Below is a small trained network, with its code and all its weights. Each question gives an input and a class and asks what happens when units are switched off, that is, made to give their printed mean instead of their output.

import numpy as np


def w(rows, s, z=0):
    codes = np.array(rows[::2]) - 128.0
    scale = np.full(codes.shape[1], s)
    scale[-1] = z or s
    return codes * scale


def f(y):
    return y / 2 * (1 + np.tanh(0.7978845608 * (y + 0.044715 * y**3)))


def log_softmax(a):
    a = a - a.max(-1, keepdims=True)
    return a - np.log(np.exp(a).sum(-1, keepdims=True))


def net(x, mask):
    res = np.array(x, float).reshape(1, 3) / 4 @ E
    y = f(res @ A[0][:, :-1].T + A[0][:, -1])
    res = res + np.where(mask, y, B[0][:, -1]) @ B[0][:, :-1]
    return log_softmax(res[-1] @ U[:, :-1].T + U[:, -1])


A, B = {}, {}
E = w([
[188,136,205,152,134,67,173,195,123,136,179],'x0',
[157,1,134,61,224,76,101,44,74,159,53],'x1',
[105,87,122,156,105,138,251,131,114,174,59],'x2',
],0.014)
A[0] = w([
[164,95,206,99,187,114,95,92,114,165,105,141],'n0',
[186,64,173,114,226,78,4,95,129,124,144,252],'n1',
[93,79,97,118,142,151,147,54,132,126,62,222],'n2',
[97,157,156,127,124,92,153,184,82,135,171,132],'n3',
[156,185,219,116,195,110,24,165,123,138,200,209],'n4',
[98,86,126,158,124,96,172,122,88,121,127,127],'n5',
[163,104,178,111,167,116,151,177,156,104,119,179],'n6',
[159,136,131,134,98,118,126,128,120,69,149,156],'n7',
[103,131,106,128,136,111,185,91,150,144,99,96],'n8',
[67,176,104,113,86,159,25,100,160,128,142,219],'n9',
[71,208,86,147,39,188,209,149,115,130,104,254],'n10',
[112,123,32,142,108,170,87,120,104,131,116,125],'n11',
[165,240,185,139,91,114,116,254,142,122,237,161],'n12',
[168,94,111,171,137,188,118,132,124,150,95,92],'n13',
[128,141,147,161,93,147,237,161,132,142,111,199],'n14',
],0.0095,0.0048)
B[0] = w([
[131,133,133,168,212,88,147,135,137,85,127,195],'n0',
[75,63,134,110,192,64,66,140,57,148,118,243],'n1',
[59,113,66,57,155,142,100,108,76,125,115,199],'n2',
[157,151,147,131,139,114,122,130,171,93,164,163],'n3',
[184,113,86,127,86,69,43,112,151,119,144,214],'n4',
[126,110,135,101,157,117,132,157,164,116,127,155],'n5',
[141,147,110,142,120,40,161,75,152,135,155,161],'n6',
[126,126,137,130,107,120,108,137,128,149,104,149],'n7',
[155,65,121,109,125,190,104,163,124,132,112,152],'n8',
[146,212,89,179,173,150,117,77,103,127,102,203],'n9',
[113,163,109,80,59,238,175,132,156,138,100,227],'n10',
[224,94,111,162,168,150,131,119,163,107,113,166],'n11',
[88,186,253,184,44,121,142,173,113,153,174,252],'n12',
[152,108,144,84,165,165,125,137,121,144,112,137],'n13',
[138,97,126,87,61,81,216,128,158,122,154,198],'n14',
],0.016,0.023)
U = w([
[86,64,119,60,254,46,85,94,36,110,107,124],'0',
[86,95,99,4,97,129,193,137,164,134,96,153],'1',
[180,223,69,140,156,197,135,37,133,99,67,194],'2',
[160,108,162,131,171,151,114,173,143,116,110,6],'3',
[201,119,168,108,178,25,199,115,178,96,165,60],'4',
[151,154,176,139,88,27,19,143,81,147,177,149],'5',
[114,210,208,139,64,145,182,163,185,142,152,182],'6',
],0.0089,0.002)

Each question gives the input, the list of numbers given to net, and the class t.
The units are the neurons (one row each of A and B). Each row of codes is followed by its name. A weight is (code - 128) times the scale printed after its matrix; where a second scale follows, it is the last column's (A, B and U).
mask holds one flag per neuron, in row order. A switched-off neuron (its flag False) gives its mean, the last column of its row in B, instead of its output. The means were averaged over made-up inputs and are rounded, as every weight is.
A unit's drop is (log p(t) with every unit on - log p(t) with that unit switched off) / (log p(t) with every unit on - log p(t) with every unit switched off).
The circuit of an input: a set's keep is (log p(t) with only the set's units on - log p(t) with every unit switched off) / (log p(t) with every unit on - log p(t) with every unit switched off). Starting from the 12 units with the biggest drops (on a tie, the unit counted first), units are removed one at a time, each time the one whose removal leaves the highest keep (on an exact tie, the one counted first), for as long as the keep stays at least 0.8.
circuit, biggest first: the units of the circuit, biggest drop first
unit that matters most: the unit with the biggest drop
top k neurons: the k neurons with the biggest drops, biggest first
drop when u is switched off: that unit's drop, to one decimal
input [-7,-8,-4], class 2: unit that matters most : n9
input [2,1,1], class 4: circuit, biggest first : n1; n2; n12
input [0,2,4], class 1: top 2 neurons : n1; n9
input [7,3,1], class 4: top 2 neurons : n2; n6
input [-5,-6,-5], class 6: top 2 neurons : n12; n2
input [-3,-2,-4], class 2: top 2 neurons : n9; n1
input [-7,-8,-6], class 2: top 3 neurons : n9; n11; n14
input [6,-4,-4], class 6: top 3 neurons : n12; n1; n2
input [1,2,2], class 0: top 2 neurons : n10; n12
input [-3,-5,-5], class 6: top 2 neurons : n12; n1
input [1,3,-7], class 0: top 2 neurons : n1; n12
input [-6,-4,4], class 2: drop when n11 is switched off : 0.2
input [1,-6,-6], class 6: drop when n12 is switched off : 0.7
input [-1,-3,5], class 1: circuit, biggest first : n12
input [-4,-7,-7], class 6: drop when n12 is switched off : 6.4
